Here is a tiny trained network, its code and every weight. The questions are about switching its units off for an input and a class, where a switched-off unit gives its printed mean instead of its output.

import numpy as np


def w(rows, s, z=0):
    codes = np.array(rows[::2]) - 128.0
    scale = np.full(codes.shape[1], s)
    scale[-1] = z or s
    return codes * scale


def norm(h):
    return h / np.sqrt((h * h).mean(-1, keepdims=True) + 1e-5)


def f(y):
    return np.maximum(y, 0)


def log_softmax(a):
    a = a - a.max(-1, keepdims=True)
    return a - np.log(np.exp(a).sum(-1, keepdims=True))


def net(x, mask):
    res = np.array(x, float).reshape(1, 3) / 4 @ E
    u = 0
    for l in range(2):
        y = f(norm(res) @ A[l][:, :-1].T + A[l][:, -1])
        res = res + np.where(mask[u : u + 8], y, B[l][:, -1]) @ B[l][:, :-1]
        u += 8
    return log_softmax(norm(res)[-1] @ U[:, :-1].T + U[:, -1])


A, B = {}, {}
E = w([
[191,242,115,234,100,42],'x0',
[65,171,254,170,106,122],'x1',
[50,202,132,32,86,107],'x2',
],0.0049)
A[0] = w([
[136,42,113,5,90,177,97],'0.n1',
[26,98,104,116,131,170,127],'0.n2',
[232,25,151,219,162,137,2],'0.n3',
[72,218,70,40,125,176,186],'0.n4',
[133,7,95,9,94,106,22],'0.n5',
[112,175,235,188,135,218,84],'0.n6',
[202,87,3,95,95,93,145],'0.n7',
[225,40,65,71,121,129,132],'0.n8',
],0.0059,0.0022)
B[0] = w([
[78,36,167,195,152,113,253],'0.n1',
[103,97,75,117,71,146,201],'0.n2',
[167,134,167,71,127,120,216],'0.n3',
[254,137,193,135,155,120,232],'0.n4',
[112,29,207,127,162,162,229],'0.n5',
[68,173,83,96,164,118,200],'0.n6',
[90,206,146,171,173,45,241],'0.n7',
[141,129,171,108,151,81,237],'0.n8',
],0.009,0.005)
A[1] = w([
[185,144,92,120,35,1,150],'1.n1',
[134,161,194,96,186,116,69],'1.n2',
[139,164,95,201,139,112,4],'1.n3',
[102,200,42,127,91,43,111],'1.n4',
[70,85,98,70,178,168,231],'1.n5',
[134,136,61,186,151,133,107],'1.n6',
[249,69,186,133,147,155,121],'1.n7',
[36,134,113,174,151,127,166],'1.n8',
],0.0092,0.0023)
B[1] = w([
[60,1,117,75,52,113,232],'1.n1',
[134,149,46,46,97,117,244],'1.n2',
[41,18,117,230,161,142,169],'1.n3',
[207,53,166,169,204,141,218],'1.n4',
[156,146,134,156,70,47,232],'1.n5',
[72,131,203,149,128,235,143],'1.n6',
[219,192,39,62,119,61,254],'1.n7',
[108,188,206,150,170,101,186],'1.n8',
],0.0072,0.0061)
U = w([
[125,23,154,197,80,134,250],'0',
[95,173,148,113,148,71,250],'1',
[208,152,52,49,3,119,246],'2',
[155,148,114,118,152,162,6],'3',
[117,185,46,146,99,224,6],'4',
],0.0062,0.0025)

Each question gives the input, the list of numbers given to net, and the class t.
The units are the neurons (one row each of A and B). Each row of codes is followed by its name. A weight is (code - 128) times the scale printed after its matrix; where a second scale follows, it is the last column's (A, B and U).
mask holds one flag per neuron, layer by layer. A switched-off neuron (its flag False) gives its mean, the last column of its row in B, instead of its output. The means were averaged over made-up inputs and are rounded, as every weight is.
A unit's drop is (log p(t) with every unit on - log p(t) with that unit switched off) / (log p(t) with every unit on - log p(t) with every unit switched off).
unit that matters most: the unit with the biggest drop
k most important neurons: the k neurons with the biggest drops, biggest first
top k neurons in layer l: the k neurons of layer l with the biggest drops, biggest first
drop of u: that unit's drop, to one decimal
input [7,-6,3], class 0: unit that matters most -> 1.n1
input [-6,5,-8], class 2: 2 most important neurons -> [0.n3 0.n7]
input [4,1,3], class 0: 4 most important neurons -> [0.n5 0.n3 0.n8 1.n7]
input [3,5,6], class 2: 4 most important neurons -> [0.n7 0.n1 0.n4 1.n2]
input [-1,4,7], class 2: 2 most important neurons -> [0.n4 0.n7]
input [5,2,0], class 0: top 2 neurons in layer 1 -> [1.n1 1.n4]
input [-4,4,8], class 2: top 2 neurons in layer 0 -> [0.n4 0.n7]
input [7,4,7], class 0: drop of 0.n5 -> 0.5
input [2,1,-5], class 2: drop of 0.n3 -> 0.8
input [-2,4,-8], class 2: drop of 0.n3 -> 0.2
